Below are the code and all the weights of a small trained network. Each question names an input and a target symbol and asks about switching units off, where a switched-off unit gives its printed mean instead of its output.

import numpy as np


def w(rows, s, z=0):
    codes = np.array(rows[::2]) - 128.0
    scale = np.full(codes.shape[1], s)
    scale[-1] = z or s
    return codes * scale


def norm(h):
    return h / np.sqrt((h * h).mean(-1, keepdims=True) + 1e-5)


def f(y):
    return y / 2 * (1 + np.tanh(0.7978845608 * (y + 0.044715 * y**3)))


def softmax(a):
    e = np.exp(a - a.max(-1, keepdims=True))
    return e / e.sum(-1, keepdims=True)


def log_softmax(a):
    a = a - a.max(-1, keepdims=True)
    return a - np.log(np.exp(a).sum(-1, keepdims=True))


def net(x, mask):
    ids = ['αθλμξσφψ'.index(c) for c in x.split()]
    T = len(ids)
    res = E[ids] + P[:T]
    q, k, v = (norm(res) @ M[0].T for M in (Q, K, V))
    z = softmax(np.where(np.tri(T) > 0, q @ k.T / 4**0.5, -1e9)) @ v
    res = res + np.where(mask[0], z, O[0][:, -1]) @ O[0][:, :-1]
    y = f(norm(res) @ A[0][:, :-1].T + A[0][:, -1])
    res = res + np.where(mask[1:17], y, B[0][:, -1]) @ B[0][:, :-1]
    return log_softmax(norm(res)[-1] @ U[:, :-1].T + U[:, -1])


Q, K, V, O, A, B = {}, {}, {}, {}, {}, {}
E = w([
[160,64,123,162,251],'α',
[143,138,120,170,169],'θ',
[165,141,171,116,181],'λ',
[169,170,116,125,93],'μ',
[155,138,139,150,175],'ξ',
[117,74,103,106,115],'σ',
[51,124,153,64,56],'φ',
[111,155,124,102,111],'ψ',
],0.02)
P = w([
[81,101,254,116,3],'0',
[118,103,114,82,30],'1',
[136,108,100,96,81],'2',
[137,110,69,112,96],'3',
[129,114,52,110,115],'4',
[131,130,32,107,134],'5',
[130,139,33,97,151],'6',
[149,118,48,113,151],'7',
],0.0059)
Q[0] = w([
[136,143,54,81,29],'H0',
[50,103,118,101,70],'H0',
[234,196,161,199,217],'H0',
[120,102,143,134,254],'H0',
],0.009)
K[0] = w([
[183,213,150,52,161],'H0',
[116,139,39,59,167],'H0',
[169,68,254,148,77],'H0',
[113,121,137,247,64],'H0',
],0.0098)
V[0] = w([
[69,120,160,193,125],'H0',
[101,196,156,11,108],'H0',
[75,107,105,135,54],'H0',
[77,136,158,141,166],'H0',
],0.011)
O[0] = w([
[140,173,86,254,71,78],'H0',
[30,144,113,143,156,185],'H0',
[250,167,206,123,156,253],'H0',
[138,47,230,230,68,58],'H0',
],0.0074,0.0059)
A[0] = w([
[73,218,107,101,59,242],'N0',
[163,132,101,96,112,102],'N1',
[102,78,83,142,49,243],'N2',
[118,128,147,86,88,118],'N3',
[160,127,169,105,156,226],'N4',
[133,155,195,161,136,76],'N5',
[110,120,151,79,155,187],'N6',
[119,88,108,71,226,210],'N7',
[104,139,64,192,69,57],'N8',
[158,84,130,102,130,41],'N9',
[126,183,106,164,195,2],'N10',
[204,132,52,134,170,155],'N11',
[11,116,158,151,163,49],'N12',
[73,162,152,150,202,170],'N13',
[97,242,183,207,123,157],'N14',
[156,193,46,126,142,127],'N15',
],0.011,0.0019)
B[0] = w([
[142,81,200,210,166,192],'N0',
[135,213,88,185,168,172],'N1',
[175,115,214,70,251,163],'N2',
[165,107,91,140,120,170],'N3',
[49,114,31,124,63,177],'N4',
[102,136,58,128,179,133],'N5',
[139,71,64,156,71,190],'N6',
[118,123,166,202,64,255],'N7',
[9,67,138,91,120,120],'N8',
[140,104,140,182,103,160],'N9',
[139,15,63,76,68,142],'N10',
[67,160,249,119,96,209],'N11',
[159,254,55,177,34,139],'N12',
[184,106,70,165,70,142],'N13',
[109,117,59,58,212,150],'N14',
[151,142,184,89,145,171],'N15',
],0.0063,0.0084)
U = w([
[200,96,164,231,136,112],'α',
[222,201,173,43,178,201],'θ',
[156,131,29,85,188,124],'λ',
[116,140,49,44,117,5],'μ',
[67,108,162,116,200,65],'ξ',
[219,90,101,71,8,118],'σ',
[91,170,234,106,73,246],'φ',
[104,214,49,208,96,119],'ψ',
],0.011,0.0033)

Each question gives the input, a string of symbols that net reads in full, and the target symbol t.
The units are the heads (4 rows each of Q, K, V and O) and the neurons (one row each of A and B). Each row of codes is followed by its name. A weight is (code - 128) times the scale printed after its matrix; where a second scale follows, it is the last column's (O, A, B and U).
mask holds one flag per unit, heads first, then neurons. A switched-off unit (its flag False) gives its mean, the last column of its rows in O or B, instead of its output. The means were averaged over made-up inputs and are rounded, as every weight is.
A unit's drop is (log p(t) with every unit on - log p(t) with that unit switched off) / (log p(t) with every unit on - log p(t) with every unit switched off).
The circuit of an input: a set's keep is (log p(t) with only the set's units on - log p(t) with every unit switched off) / (log p(t) with every unit on - log p(t) with every unit switched off). Starting from the 12 units with the biggest drops (on a tie, the unit counted first), units are removed one at a time, each time the one whose removal leaves the highest keep (on an exact tie, the one counted first), for as long as the keep stays at least 0.8.
circuit, biggest first: the units of the circuit, biggest drop first
top k neurons: the k neurons with the biggest drops, biggest first
drop when u is switched off: that unit's drop, to one decimal
input φ μ ψ θ μ ξ, target λ: circuit, biggest first => (H0, N14, N10)
input α α ξ, target φ: circuit, biggest first => (N11)
input φ φ σ θ, target λ: circuit, biggest first => (H0, N14, N10)
input λ σ σ σ λ, target ψ: circuit, biggest first => (H0, N12)
input λ μ ξ θ, target ψ: top 2 neurons => (N12, N13)
input μ σ σ ψ σ ξ, target σ: top 3 neurons => (N10, N13, N7)
input μ σ σ φ λ, target σ: top 3 neurons => (N10, N13, N7)
input ξ θ λ σ μ, target ξ: top 2 neurons => (N2, N0)
input μ σ λ, target σ: top 2 neurons => (N13, N7)
input ξ σ φ θ, target ξ: top 3 neurons => (N8, N2, N7)
input σ σ λ σ λ σ ψ σ, target ψ: drop when H0 is switched off => 0.9
input μ σ θ σ ξ, target σ: drop when N13 is switched off => 0.6
input σ σ σ σ θ σ, target θ: drop when N7 is switched off => 0.0
input σ μ ξ σ φ φ μ φ, target μ: circuit, biggest first => (H0)
